Where the symbols take the objects:
gi: z774->z725, z216->z323, z410->z396, z68->z812, z804->z831, z282->z857, z899->z349, z685->z524, z349->z40, z932->z32, z104->z410, z833->z216, z952->z804, z950->z44, z967->z719, z977->z932, z462->z104, z334->z62, z230->z518, z719->z334, z275->z66, z901->z558, z40->z190, z144->z282, z882->z383, z235->z610, z843->z543, z812->z462, z800->z235, z222->z899, z204->z407, z853->z220, z66->z100, z610->z952, z407->z800, z67->z745, z857->z276, z276->z882, z725->z262, z62->z107, z190->z692, z60->z967, z383->z843, z32->z56, z831->z204, z220->z275, z697->z685, z692->z440, z543->z144, z524->z853, z44->z60, z673->z222, z100->z697, z745->z68, z107->z950, z56->z921, z262->z901, z789->z774, z921->z833, z396->z67, z440->z673, z323->z977, z518->z789, z558->z230
ba: z774->z789, z216->z833, z410->z104, z68->z745, z804->z952, z282->z144, z899->z222, z685->z697, z349->z899, z932->z977, z104->z462, z833->z921, z952->z610, z950->z107, z967->z60, z977->z323, z462->z812, z334->z719, z230->z558, z719->z967, z275->z220, z901->z262, z40->z349, z144->z543, z882->z276, z235->z800, z843->z383, z812->z68, z800->z407, z222->z673, z204->z831, z853->z524, z66->z275, z610->z235, z407->z204, z67->z396, z857->z282, z276->z857, z725->z774, z62->z334, z190->z40, z60->z44, z383->z882, z32->z932, z831->z804, z220->z853, z697->z100, z692->z190, z543->z843, z524->z685, z44->z950, z673->z440, z100->z66, z745->z67, z107->z62, z56->z32, z262->z725, z789->z518, z921->z56, z396->z410, z440->z692, z323->z216, z518->z230, z558->z901
du: z774->z899, z216->z282, z410->z518, z68->z262, z804->z60, z282->z697, z899->z952, z685->z462, z349->z804, z932->z882, z104->z230, z833->z144, z952->z44, z950->z932, z967->z921, z977->z276, z462->z558, z334->z216, z230->z440, z719->z833, z275->z67, z901->z190, z40->z831, z144->z100, z882->z853, z235->z107, z843->z275, z812->z901, z800->z62, z222->z610, z204->z719, z853->z410, z66->z745, z610->z950, z407->z334, z67->z774, z857->z685, z276->z524, z725->z349, z62->z323, z190->z204, z60->z56, z383->z220, z32->z383, z831->z967, z220->z396, z697->z812, z692->z407, z543->z66, z524->z104, z44->z32, z673->z235, z100->z68, z745->z725, z107->z977, z56->z843, z262->z40, z789->z222, z921->z543, z396->z789, z440->z800, z323->z857, z518->z673, z558->z692
si: z774->z56, z216->z558, z410->z950, z68->z719, z804->z66, z282->z692, z899->z843, z685->z800, z349->z543, z932->z789, z104->z107, z833->z901, z952->z275, z950->z396, z967->z68, z977->z518, z462->z62, z334->z462, z230->z977, z719->z812, z275->z804, z901->z216, z40->z144, z144->z190, z882->z222, z235->z853, z843->z349, z812->z334, z800->z524, z222->z383, z204->z697, z853->z610, z66->z831, z610->z220, z407->z685, z67->z60, z857->z440, z276->z673, z725->z921, z62->z104, z190->z282, z60->z745, z383->z899, z32->z774, z831->z100, z220->z952, z697->z407, z692->z857, z543->z40, z524->z235, z44->z67, z673->z882, z100->z204, z745->z967, z107->z410, z56->z725, z262->z833, z789->z32, z921->z262, z396->z44, z440->z276, z323->z230, z518->z932, z558->z323
su: z774->z44, z216->z812, z410->z235, z68->z831, z804->z843, z282->z901, z899->z32, z685->z692, z349->z56, z932->z410, z104->z800, z833->z68, z952->z383, z950->z853, z967->z66, z977->z104, z462->z407, z334->z697, z230->z62, z719->z100, z275->z899, z901->z719, z40->z921, z144->z262, z882->z518, z235->z276, z843->z774, z812->z204, z800->z857, z222->z932, z204->z144, z853->z673, z66->z349, z610->z882, z407->z282, z67->z952, z857->z558, z276->z230, z725->z60, z62->z685, z190->z833, z60->z275, z383->z789, z32->z396, z831->z543, z220->z222, z697->z190, z692->z216, z543->z725, z524->z440, z44->z220, z673->z977, z100->z40, z745->z804, z107->z524, z56->z67, z262->z967, z789->z950, z921->z745, z396->z610, z440->z323, z323->z462, z518->z107, z558->z334
da: z774->z67, z216->z334, z410->z853, z68->z100, z804->z349, z282->z216, z899->z774, z685->z857, z349->z725, z932->z950, z104->z524, z833->z719, z952->z899, z950->z610, z967->z831, z977->z107, z462->z685, z334->z407, z230->z104, z719->z204, z275->z843, z901->z812, z40->z262, z144->z833, z882->z932, z235->z673, z843->z56, z812->z697, z800->z440, z222->z789, z204->z190, z853->z882, z66->z543, z610->z222, z407->z692, z67->z275, z857->z323, z276->z977, z725->z745, z62->z800, z190->z901, z60->z804, z383->z32, z32->z44, z831->z40, z220->z383, z697->z282, z692->z558, z543->z921, z524->z276, z44->z952, z673->z518, z100->z144, z745->z66, z107->z235, z56->z60, z262->z68, z789->z396, z921->z967, z396->z220, z440->z230, z323->z62, z518->z410, z558->z462

In the rows, zero is written as 146.

The rows follow the links: the fewer symbols apart two objects are, the more alike their rows tend to be.

Each row is also shifted at random along 5 hidden directions that mean nothing.

Some objects, each with a row of numbers:
z40	[157, 152, 155, 131, 173, 138, 176, 140, 137, 105, 135, 148, 89, 190, 190, 157, 124, 151, 120, 143, 131, 194, 133, 127, 142, 155, 133, 143, 174, 111, 211, 176, 174, 95, 122, 156, 123, 163, 158, 111, 148, 129, 137, 166, 151, 90, 154, 107, 127, 230, 212, 167, 125, 179, 123, 184, 122, 122, 107, 189, 161, 160, 160, 135, 144, 129, 157, 160, 165, 176]
z204	[147, 131, 146, 157, 170, 156, 114, 143, 145, 124, 124, 159, 141, 164, 174, 143, 124, 161, 129, 153, 120, 183, 147, 142, 142, 138, 144, 135, 147, 118, 147, 143, 175, 117, 127, 135, 147, 155, 129, 135, 152, 138, 154, 152, 208, 132, 127, 116, 148, 191, 180, 142, 128, 159, 143, 169, 162, 175, 139, 158, 147, 166, 141, 127, 123, 147, 137, 144, 160, 146]
z901	[143, 127, 150, 160, 148, 156, 112, 135, 143, 146, 136, 147, 184, 127, 139, 126, 141, 161, 104, 160, 127, 149, 150, 150, 143, 130, 155, 130, 123, 121, 142, 138, 165, 150, 140, 143, 147, 158, 122, 146, 138, 143, 158, 143, 191, 171, 129, 120, 157, 119, 139, 153, 139, 141, 162, 146, 161, 158, 188, 144, 151, 144, 137, 139, 121, 169, 144, 137, 128, 140]
z558	[138, 122, 159, 152, 155, 149, 140, 124, 142, 123, 141, 143, 163, 122, 138, 150, 168, 158, 82, 183, 145, 116, 131, 152, 134, 135, 143, 130, 136, 122, 128, 154, 160, 144, 157, 166, 142, 182, 140, 145, 152, 165, 159, 135, 140, 182, 162, 152, 138, 157, 143, 158, 162, 140, 141, 130, 146, 112, 175, 139, 160, 147, 154, 150, 147, 164, 140, 154, 139, 135]
z789	[141, 155, 126, 136, 155, 139, 113, 151, 166, 120, 169, 158, 143, 135, 136, 137, 158, 145, 129, 148, 149, 133, 154, 164, 141, 143, 140, 159, 135, 142, 83, 143, 130, 158, 143, 131, 123, 163, 141, 168, 170, 138, 145, 151, 157, 195, 116, 181, 142, 118, 120, 150, 164, 140, 153, 135, 173, 128, 123, 139, 124, 135, 121, 145, 147, 160, 144, 134, 153, 134]
z349	[157, 177, 144, 140, 143, 132, 158, 144, 137, 124, 148, 154, 123, 165, 163, 150, 138, 157, 143, 145, 145, 139, 153, 141, 162, 144, 146, 147, 164, 150, 153, 177, 152, 142, 138, 149, 144, 147, 150, 129, 151, 146, 136, 159, 133, 140, 161, 156, 131, 161, 160, 156, 150, 166, 130, 160, 140, 126, 116, 162, 157, 143, 148, 156, 153, 131, 163, 159, 147, 155]
z725	[158, 172, 156, 149, 97, 140, 157, 152, 121, 187, 158, 142, 187, 128, 120, 120, 134, 150, 131, 123, 150, 131, 169, 146, 172, 133, 178, 143, 124, 163, 184, 152, 141, 178, 152, 150, 167, 138, 138, 142, 105, 140, 150, 150, 153, 151, 165, 126, 158, 61, 112, 160, 146, 141, 159, 144, 130, 155, 205, 149, 162, 116, 137, 161, 145, 156, 177, 136, 97, 150]
z383	[139, 165, 144, 147, 137, 141, 183, 139, 150, 177, 162, 132, 142, 155, 150, 142, 167, 142, 185, 136, 162, 131, 156, 164, 145, 159, 136, 163, 162, 171, 158, 129, 122, 150, 146, 155, 136, 145, 150, 136, 145, 145, 130, 127, 79, 125, 114, 157, 135, 161, 134, 158, 168, 136, 154, 135, 138, 142, 149, 132, 136, 139, 164, 140, 164, 140, 157, 158, 152, 149]
z745	[164, 174, 124, 132, 131, 130, 108, 148, 144, 107, 163, 149, 158, 116, 121, 133, 147, 161, 95, 165, 137, 96, 153, 138, 162, 122, 164, 134, 135, 140, 75, 191, 145, 191, 138, 140, 130, 164, 127, 159, 164, 140, 136, 173, 149, 228, 169, 197, 152, 74, 109, 164, 159, 161, 156, 132, 170, 92, 125, 157, 157, 118, 114, 177, 132, 159, 165, 142, 114, 143]
z833	[150, 137, 131, 158, 148, 156, 120, 150, 148, 167, 125, 144, 159, 150, 156, 132, 123, 146, 191, 140, 124, 182, 155, 134, 152, 141, 161, 142, 149, 149, 154, 132, 164, 158, 132, 127, 160, 110, 125, 144, 150, 133, 145, 155, 188, 130, 125, 121, 173, 125, 156, 135, 121, 149, 155, 164, 164, 190, 139, 150, 141, 158, 143, 141, 116, 141, 139, 137, 143, 153]
z56	[152, 175, 154, 140, 140, 125, 156, 138, 133, 111, 159, 162, 123, 168, 165, 137, 132, 157, 111, 135, 145, 153, 160, 152, 161, 137, 141, 154, 152, 136, 175, 172, 154, 131, 144, 150, 143, 170, 159, 124, 139, 147, 152, 154, 172, 145, 157, 124, 120, 145, 164, 161, 153, 161, 119, 168, 135, 124, 136, 160, 151, 137, 149, 141, 153, 134, 166, 152, 146, 150]
z932	[142, 143, 123, 140, 176, 148, 100, 169, 170, 110, 156, 172, 122, 160, 154, 149, 135, 137, 160, 137, 143, 174, 151, 154, 137, 151, 128, 163, 143, 139, 85, 137, 134, 134, 141, 116, 134, 144, 152, 176, 173, 138, 147, 159, 204, 163, 124, 175, 147, 167, 153, 121, 138, 152, 141, 157, 178, 169, 93, 143, 117, 159, 118, 135, 144, 146, 128, 128, 182, 136]
z843	[150, 182, 140, 140, 119, 130, 160, 133, 143, 152, 168, 136, 160, 125, 129, 138, 170, 159, 132, 158, 157, 84, 157, 153, 160, 138, 155, 146, 150, 165, 110, 170, 131, 185, 148, 158, 135, 158, 137, 143, 153, 150, 132, 146, 75, 188, 152, 191, 142, 104, 105, 172, 178, 146, 158, 122, 147, 99, 149, 141, 157, 117, 144, 172, 155, 151, 169, 160, 116, 144]
z220	[136, 161, 160, 140, 140, 132, 195, 138, 144, 167, 168, 138, 127, 165, 155, 137, 154, 136, 156, 124, 162, 164, 152, 162, 138, 162, 130, 166, 155, 149, 218, 130, 134, 128, 147, 161, 129, 157, 166, 125, 130, 138, 141, 132, 105, 107, 116, 113, 122, 154, 151, 166, 162, 136, 143, 146, 120, 130, 162, 146, 141, 135, 168, 132, 166, 141, 161, 153, 150, 158]
z276	[144, 132, 150, 138, 158, 161, 171, 158, 156, 156, 138, 143, 120, 156, 148, 181, 154, 130, 181, 147, 162, 146, 126, 138, 135, 168, 132, 148, 161, 160, 143, 146, 135, 128, 151, 153, 149, 133, 166, 159, 153, 157, 138, 141, 107, 114, 170, 171, 147, 219, 163, 126, 137, 149, 141, 142, 132, 151, 121, 145, 146, 167, 159, 149, 164, 134, 133, 153, 175, 150]
z967	[159, 156, 157, 141, 113, 142, 176, 147, 125, 186, 149, 129, 165, 141, 128, 127, 133, 143, 143, 128, 144, 154, 153, 133, 158, 145, 169, 137, 140, 151, 214, 154, 152, 166, 140, 154, 149, 132, 144, 129, 116, 130, 137, 158, 124, 127, 159, 111, 159, 91, 136, 171, 134, 148, 162, 147, 120, 140, 185, 162, 169, 122, 150, 161, 138, 151, 169, 145, 104, 164]
z921	[160, 163, 154, 134, 132, 148, 172, 142, 135, 151, 147, 127, 145, 139, 136, 151, 153, 155, 107, 158, 145, 114, 139, 137, 151, 145, 158, 131, 152, 147, 151, 178, 148, 154, 131, 162, 127, 161, 133, 132, 140, 134, 123, 159, 81, 144, 162, 164, 147, 165, 135, 174, 153, 162, 164, 133, 130, 109, 153, 167, 172, 128, 144, 166, 148, 154, 174, 164, 119, 160]
z68	[155, 143, 164, 146, 145, 156, 149, 148, 131, 145, 136, 143, 153, 153, 154, 139, 126, 158, 98, 144, 131, 167, 145, 139, 147, 142, 155, 131, 141, 121, 182, 158, 165, 122, 127, 151, 136, 162, 138, 128, 122, 128, 140, 158, 163, 118, 143, 109, 149, 180, 163, 164, 132, 161, 160, 156, 132, 156, 176, 166, 166, 143, 142, 138, 134, 157, 162, 148, 129, 159]
z44	[139, 168, 161, 157, 129, 153, 143, 150, 144, 154, 157, 158, 167, 152, 150, 139, 152, 160, 113, 137, 152, 124, 168, 182, 154, 145, 144, 154, 134, 158, 119, 133, 128, 131, 146, 146, 147, 170, 140, 146, 127, 147, 145, 125, 151, 143, 124, 154, 132, 183, 124, 151, 170, 145, 157, 140, 148, 176, 183, 130, 142, 137, 139, 128, 160, 158, 165, 150, 144, 128]
z899	[143, 171, 156, 150, 143, 121, 144, 146, 136, 123, 163, 177, 129, 177, 169, 125, 125, 153, 126, 118, 146, 179, 172, 162, 161, 141, 138, 167, 143, 134, 191, 141, 149, 123, 150, 140, 151, 163, 161, 131, 131, 144, 163, 146, 218, 135, 131, 99, 118, 127, 170, 152, 150, 150, 115, 178, 140, 156, 151, 150, 135, 142, 146, 125, 156, 136, 156, 137, 154, 146]

Start here and follow the symbols in turn, left to right. Where do you end up?
Answers are names.
[141, 125, 155, 148, 145, 151, 170, 128, 147, 154, 139, 124, 160, 121, 131, 167, 178, 147, 139, 181, 157, 98, 123, 141, 137, 149, 143, 133, 154, 152, 124, 153, 145, 158, 162, 174, 148, 155, 145, 148, 159, 169, 147, 130, 76, 168, 170, 180, 147, 165, 134, 151, 163, 137, 148, 117, 139, 110, 158, 133, 161, 149, 167, 163, 158, 149, 139, 164, 141, 140]
ba si ba du -> z204
[147, 176, 154, 160, 116, 130, 141, 153, 130, 160, 159, 173, 162, 165, 156, 119, 118, 152, 152, 108, 145, 171, 180, 160, 174, 134, 157, 160, 133, 157, 191, 132, 146, 146, 156, 135, 179, 139, 156, 136, 114, 150, 163, 144, 221, 132, 143, 97, 132, 90, 148, 141, 144, 143, 130, 177, 140, 188, 174, 139, 141, 135, 146, 131, 147, 137, 160, 134, 135, 142]
ba ba gi si da du -> z952
[147, 133, 125, 159, 180, 154, 114, 136, 161, 128, 118, 150, 131, 165, 179, 155, 136, 156, 196, 164, 122, 170, 142, 134, 142, 143, 141, 142, 172, 141, 113, 142, 169, 137, 127, 132, 149, 127, 126, 138, 182, 144, 143, 151, 167, 138, 121, 153, 157, 192, 182, 129, 133, 159, 140, 164, 178, 173, 93, 152, 135, 178, 150, 141, 122, 132, 126, 150, 176, 148]
ba si su da -> z68
[159, 149, 130, 135, 144, 140, 126, 145, 143, 131, 148, 139, 149, 132, 134, 129, 135, 150, 129, 153, 130, 150, 143, 127, 151, 135, 162, 134, 141, 130, 146, 165, 164, 175, 130, 140, 132, 142, 130, 144, 154, 127, 141, 177, 155, 175, 150, 144, 162, 84, 138, 163, 133, 154, 156, 149, 155, 115, 132, 169, 157, 129, 128, 164, 123, 154, 153, 139, 122, 162]
gi da su si -> z697
[142, 127, 135, 152, 163, 149, 120, 124, 155, 128, 134, 137, 160, 130, 149, 141, 160, 161, 134, 181, 132, 129, 134, 143, 138, 134, 145, 132, 149, 131, 109, 149, 166, 159, 141, 148, 137, 155, 124, 144, 172, 149, 152, 146, 144, 184, 132, 159, 153, 140, 145, 152, 151, 145, 151, 136, 169, 126, 138, 142, 147, 152, 147, 152, 123, 155, 133, 150, 145, 139]
da du ba ba -> z66
[161, 168, 133, 131, 128, 132, 170, 143, 137, 160, 151, 126, 141, 141, 136, 142, 147, 143, 168, 146, 147, 130, 146, 125, 158, 143, 164, 142, 156, 157, 169, 174, 147, 182, 136, 152, 138, 129, 143, 135, 148, 135, 127, 170, 93, 153, 163, 157, 158, 94, 135, 167, 143, 153, 151, 145, 137, 105, 133, 163, 161, 128, 146, 176, 141, 139, 167, 154, 120, 166]
gi ba da du si su -> z921
[145, 177, 143, 146, 149, 127, 157, 136, 144, 113, 158, 163, 115, 175, 173, 143, 142, 158, 145, 140, 148, 148, 160, 159, 157, 143, 135, 161, 164, 147, 148, 162, 144, 132, 145, 146, 140, 162, 154, 128, 154, 152, 146, 149, 153, 144, 140, 146, 118, 167, 164, 153, 162, 160, 118, 165, 148, 129, 115, 152, 142, 148, 153, 139, 158, 126, 156, 155, 161, 146]
si du ba du du su -> z222
[152, 139, 157, 145, 141, 154, 179, 137, 134, 182, 136, 119, 153, 145, 146, 138, 144, 144, 148, 147, 138, 162, 140, 134, 143, 153, 156, 134, 154, 137, 211, 146, 162, 144, 131, 161, 137, 140, 134, 121, 129, 131, 134, 146, 99, 104, 135, 109, 158, 157, 155, 171, 132, 143, 164, 143, 123, 143, 177, 161, 164, 141, 162, 148, 133, 151, 160, 157, 124, 167]
gi ba su da da -> z100
[146, 176, 130, 152, 128, 127, 130, 145, 149, 148, 161, 161, 150, 155, 151, 125, 141, 152, 177, 131, 148, 142, 175, 159, 167, 135, 155, 165, 146, 168, 131, 142, 138, 169, 151, 130, 161, 133, 146, 149, 151, 150, 150, 144, 178, 168, 133, 150, 144, 83, 131, 141, 157, 142, 135, 157, 163, 159, 133, 134, 130, 136, 140, 145, 147, 133, 153, 139, 142, 141]
gi si da gi du -> z833
[139, 158, 137, 141, 145, 142, 157, 144, 160, 153, 165, 136, 144, 144, 142, 145, 171, 144, 159, 148, 157, 122, 152, 167, 137, 154, 136, 160, 152, 157, 117, 137, 122, 153, 143, 146, 124, 156, 141, 152, 160, 143, 129, 136, 93, 157, 111, 178, 139, 157, 120, 156, 172, 140, 161, 127, 151, 128, 137, 136, 135, 137, 146, 146, 157, 151, 153, 150, 152, 140]
si si gi da du -> z745
[141, 123, 156, 152, 166, 157, 138, 139, 150, 116, 132, 154, 140, 141, 151, 173, 161, 154, 110, 178, 149, 119, 127, 146, 137, 145, 136, 131, 151, 136, 103, 159, 152, 126, 159, 158, 150, 171, 149, 155, 159, 168, 155, 136, 146, 161, 177, 174, 135, 214, 160, 134, 153, 152, 133, 138, 149, 137, 141, 139, 154, 167, 155, 143, 156, 145, 131, 158, 166, 133]
si su du su -> z462
[141, 147, 131, 136, 139, 142, 163, 154, 161, 186, 166, 131, 148, 139, 129, 137, 159, 123, 207, 127, 162, 153, 151, 149, 137, 164, 145, 165, 146, 168, 160, 118, 122, 171, 151, 140, 136, 119, 159, 161, 151, 135, 136, 144, 105, 140, 120, 154, 158, 97, 121, 143, 149, 125, 162, 132, 146, 143, 143, 135, 126, 134, 144, 152, 151, 146, 141, 137, 147, 151]
su du du gi -> z789
[135, 122, 167, 159, 147, 159, 163, 127, 140, 154, 131, 135, 169, 132, 141, 162, 168, 156, 120, 174, 150, 116, 133, 152, 138, 144, 142, 132, 145, 145, 144, 141, 152, 138, 160, 171, 156, 163, 142, 139, 141, 167, 155, 123, 114, 148, 162, 152, 142, 189, 144, 150, 158, 140, 148, 129, 137, 139, 183, 131, 161, 155, 167, 145, 155, 154, 143, 162, 142, 136]
du da ba si -> z334
[141, 124, 171, 151, 123, 152, 174, 145, 135, 183, 149, 135, 178, 121, 114, 151, 157, 137, 130, 145, 160, 132, 136, 142, 145, 149, 156, 140, 127, 151, 189, 135, 143, 154, 173, 166, 169, 145, 163, 152, 115, 163, 161, 129, 131, 142, 182, 127, 151, 112, 131, 145, 144, 126, 150, 129, 118, 145, 209, 136, 164, 137, 159, 152, 157, 157, 146, 143, 125, 143]
gi si da du da -> z882
